Below are the code and all the weights of a small trained network. Each question names an input and a class and asks about switching units off, where a switched-off unit gives its printed mean instead of its output.

import numpy as np


def w(rows, s, z=0):
    codes = np.array(rows[::2]) - 128.0
    scale = np.full(codes.shape[1], s)
    scale[-1] = z or s
    return codes * scale


def f(y):
    return np.maximum(y, 0)


def log_softmax(a):
    a = a - a.max(-1, keepdims=True)
    return a - np.log(np.exp(a).sum(-1, keepdims=True))


def net(x, mask):
    res = np.array(x, float).reshape(1, 6) / 4 @ E
    y = f(res @ A[0][:, :-1].T + A[0][:, -1])
    res = res + np.where(mask, y, B[0][:, -1]) @ B[0][:, :-1]
    return log_softmax(res[-1] @ U[:, :-1].T + U[:, -1])


A, B = {}, {}
E = w([
[94,109,245,175,162,184,122,227,142,145,43,120],'x0',
[13,198,207,157,71,120,140,43,140,65,145,133],'x1',
[176,81,200,141,32,90,122,46,131,248,74,124],'x2',
[168,58,159,129,3,151,118,192,141,55,193,127],'x3',
[196,42,189,84,194,74,137,44,100,16,44,124],'x4',
[232,239,114,198,97,223,138,103,134,93,66,122],'x5',
],0.0037)
A[0] = w([
[112,141,103,128,162,140,130,155,130,80,141,125,93],'N0',
[99,93,127,118,137,102,127,135,127,137,147,125,131],'N1',
[146,142,39,103,103,103,130,57,126,117,182,134,112],'N2',
[103,156,113,139,105,137,124,154,137,168,145,129,78],'N3',
[94,91,131,116,139,99,124,139,125,142,142,127,97],'N4',
[158,89,147,129,45,138,129,171,134,66,169,128,105],'N5',
[109,123,190,131,147,153,131,188,131,138,83,136,96],'N6',
[149,106,155,130,86,122,130,90,131,194,109,122,92],'N7',
[105,175,117,128,218,120,131,80,130,179,100,129,109],'N8',
[144,97,150,124,155,112,124,96,127,81,101,122,87],'N9',
[142,139,64,110,110,110,129,77,128,121,168,132,116],'N10',
[148,94,149,123,159,112,126,95,129,76,102,123,89],'N11',
[139,114,146,130,100,124,132,101,128,166,113,123,86],'N12',
[255,54,53,124,182,132,129,215,120,202,124,132,83],'N13',
[143,136,68,110,112,112,129,78,127,119,164,134,108],'N14',
[88,179,99,145,96,146,120,174,141,196,160,127,75],'N15',
[150,101,141,127,69,134,129,157,134,86,156,130,101],'N16',
[241,247,112,168,98,188,123,115,127,90,79,127,93],'N17',
[101,149,85,121,187,147,129,181,128,44,154,120,104],'N18',
[103,133,188,144,141,161,128,185,130,140,98,128,136],'N19',
[76,155,158,140,100,130,129,92,128,101,133,130,95],'N20',
[139,112,143,124,144,120,123,114,131,106,110,128,97],'N21',
[72,188,91,149,77,150,123,184,139,220,170,127,75],'N22',
[42,49,124,103,156,65,121,146,127,158,175,127,98],'N23',
[101,106,131,111,138,101,121,133,130,144,142,136,252],'N24',
[138,132,82,114,115,116,130,89,130,120,154,135,100],'N25',
[32,177,185,150,77,131,131,68,127,78,141,134,96],'N26',
[109,143,104,128,164,137,129,153,128,87,147,126,90],'N27',
[155,101,160,132,75,121,130,81,131,211,104,122,93],'N28',
[144,107,138,127,83,134,126,150,133,94,149,128,105],'N29',
[150,103,157,130,79,120,125,89,130,210,107,121,99],'N30',
[98,149,83,123,188,146,130,183,130,43,154,123,98],'N31',
[106,124,200,135,151,159,129,197,134,143,76,135,97],'N32',
[153,92,153,123,163,109,126,90,132,72,94,128,88],'N33',
[102,101,131,117,137,105,125,136,128,138,141,126,96],'N34',
[160,81,159,121,174,102,124,78,134,56,84,130,88],'N35',
[117,139,109,129,155,138,131,150,129,89,139,129,95],'N36',
[97,192,114,131,243,120,130,67,132,194,93,129,105],'N37',
[171,174,125,147,117,150,126,122,134,118,103,122,106],'N38',
[153,101,142,130,62,136,127,161,133,84,157,128,104],'N39',
[87,85,131,114,142,95,122,138,126,145,146,129,93],'N40',
[65,156,163,140,96,126,131,85,126,93,133,130,85],'N41',
],0.009,0.0043)
B[0] = w([
[136,140,161,127,107,95,113,114,125,138,132,171,169],'N0',
[97,111,152,127,122,163,136,123,140,129,122,131,169],'N1',
[155,106,175,201,178,101,110,174,129,130,117,81,207],'N2',
[179,122,129,98,141,147,135,139,96,121,133,139,161],'N3',
[93,97,169,102,144,150,124,135,132,135,126,147,161],'N4',
[86,87,31,119,102,97,117,153,97,139,119,130,205],'N5',
[145,99,167,176,174,89,104,164,129,133,131,96,183],'N6',
[132,150,159,143,95,86,113,111,126,132,138,185,182],'N7',
[90,86,49,112,83,99,113,163,108,123,133,126,199],'N8',
[184,128,129,98,142,152,137,141,93,128,135,145,169],'N9',
[147,113,162,181,163,109,116,160,129,128,119,94,185],'N10',
[189,134,128,101,137,158,140,141,93,128,137,143,173],'N11',
[132,136,152,130,113,94,113,126,123,135,136,170,156],'N12',
[85,248,113,26,207,104,96,117,189,111,117,87,253],'N13',
[144,111,161,173,165,106,113,167,127,132,122,98,179],'N14',
[216,116,127,83,143,160,150,133,72,116,131,144,197],'N15',
[98,95,67,115,114,102,115,152,105,137,124,133,178],'N16',
[24,50,205,115,130,220,169,103,165,135,131,135,238],'N17',
[140,156,166,151,69,79,118,83,130,145,131,187,214],'N18',
[145,116,126,208,151,108,129,143,132,122,128,67,199],'N19',
[116,174,124,82,171,114,108,131,157,130,124,121,173],'N20',
[156,123,132,111,143,133,132,139,106,129,138,136,147],'N21',
[250,122,126,76,145,173,156,128,61,105,129,150,223],'N22',
[49,56,207,92,144,193,134,132,144,134,118,153,217],'N23',
[130,178,58,238,57,214,212,42,176,106,121,56,234],'N24',
[139,111,156,154,161,108,110,164,124,131,125,110,162],'N25',
[107,219,110,55,194,111,105,123,187,128,116,96,220],'N26',
[137,133,162,123,113,90,108,122,120,140,134,176,166],'N27',
[132,157,164,152,83,78,113,102,128,130,140,197,199],'N28',
[106,103,82,118,115,109,118,145,112,133,125,131,165],'N29',
[133,161,159,155,83,87,116,96,129,122,140,189,196],'N30',
[139,154,172,145,73,74,112,91,128,148,132,195,214],'N31',
[149,95,171,187,179,82,100,168,130,129,133,87,195],'N32',
[198,130,127,98,142,157,141,144,87,129,139,144,180],'N33',
[102,102,162,103,142,142,123,134,129,132,128,142,151],'N34',
[219,135,123,91,142,170,148,148,76,132,145,144,199],'N35',
[135,139,156,125,115,102,114,118,125,136,131,165,159],'N36',
[79,72,25,105,73,88,108,170,101,126,131,130,221],'N37',
[85,97,156,122,123,161,143,110,140,131,132,126,168],'N38',
[97,92,59,118,110,103,117,152,104,133,122,129,184],'N39',
[88,89,177,95,147,152,123,137,131,134,127,149,167],'N40',
[114,176,129,62,184,108,101,134,159,132,121,123,179],'N41',
],0.021,0.0053)
U = w([
[235,137,116,87,135,191,187,133,65,103,150,147,95],'0',
[133,175,168,171,52,68,101,56,138,155,147,197,115],'1',
[97,227,101,69,181,122,100,110,198,109,105,81,106],'2',
[53,63,178,123,123,217,180,102,160,140,121,130,126],'3',
[85,77,2,125,72,95,107,171,96,134,123,117,137],'4',
[162,109,166,238,174,98,106,174,137,126,118,52,140],'5',
[128,170,66,217,71,178,207,51,169,101,120,66,253],'6',
],0.0078,0.0028)

Each question gives the input, the list of numbers given to net, and the class t.
The units are the neurons (one row each of A and B). Each row of codes is followed by its name. A weight is (code - 128) times the scale printed after its matrix; where a second scale follows, it is the last column's (A, B and U).
mask holds one flag per neuron, in row order. A switched-off neuron (its flag False) gives its mean, the last column of its row in B, instead of its output. The means were averaged over made-up inputs and are rounded, as every weight is.
A unit's drop is (log p(t) with every unit on - log p(t) with that unit switched off) / (log p(t) with every unit on - log p(t) with every unit switched off).
The circuit of an input: a set's keep is (log p(t) with only the set's units on - log p(t) with every unit switched off) / (log p(t) with every unit on - log p(t) with every unit switched off). Starting from the 12 units with the biggest drops (on a tie, the unit counted first), units are removed one at a time, each time the one whose removal leaves the highest keep (on an exact tie, the one counted first), for as long as the keep stays at least 0.8.
circuit, biggest first: the units of the circuit, biggest drop first
k most important neurons: the k neurons with the biggest drops, biggest first
drop when u is switched off: that unit's drop, to one decimal
input [4,5,-3,1,-3,0], class 2: circuit, biggest first => (N26)
input [-2,0,-8,8,-4,1], class 1: 2 most important neurons => (N31, N18)
input [6,-8,-4,7,-3,-8], class 2: 2 most important neurons => (N13, N17)
input [8,1,3,8,8,1], class 0: 3 most important neurons => (N35, N33, N11)
input [-3,-4,3,-1,7,-8], class 3: 3 most important neurons => (N23, N22, N40)
input [-1,3,-1,8,-7,7], class 4: 2 most important neurons => (N5, N39)
input [5,7,3,7,-3,-7], class 2: 4 most important neurons => (N26, N17, N41, N20)
input [3,-2,6,-7,-2,4], class 4: 2 most important neurons => (N37, N8)
input [1,5,2,-4,-6,-5], class 0: 3 most important neurons => (N22, N13, N15)
input [2,-5,-8,-7,-8,-2], class 0: 3 most important neurons => (N22, N15, N3)
input [-8,-6,4,-7,0,-8], class 3: 2 most important neurons => (N23, N40)
input [-5,0,-4,3,-7,-5], class 0: 2 most important neurons => (N22, N15)
input [1,7,0,0,-6,4], class 2: 3 most important neurons => (N26, N41, N20)
input [-1,-1,-4,-6,-6,-5], class 0: circuit, biggest first => (N22)
input [1,8,3,-5,-8,2], class 0: 3 most important neurons => (N22, N15, N13)
input [4,3,7,-3,-8,-8], class 0: 4 most important neurons => (N22, N15, N17, N3)
input [-7,5,-5,1,4,4], class 5: drop when N27 is switched off => 0.0
input [3,4,-3,6,1,4], class 4: drop when N39 is switched off => 0.1
input [-5,-3,7,-8,3,-1], class 4: drop when N37 is switched off => 2.3
input [2,6,7,-1,8,-1], class 0: circuit, biggest first => (N35)
input [-5,1,-5,2,-2,3], class 1: drop when N0 is switched off => 0.2
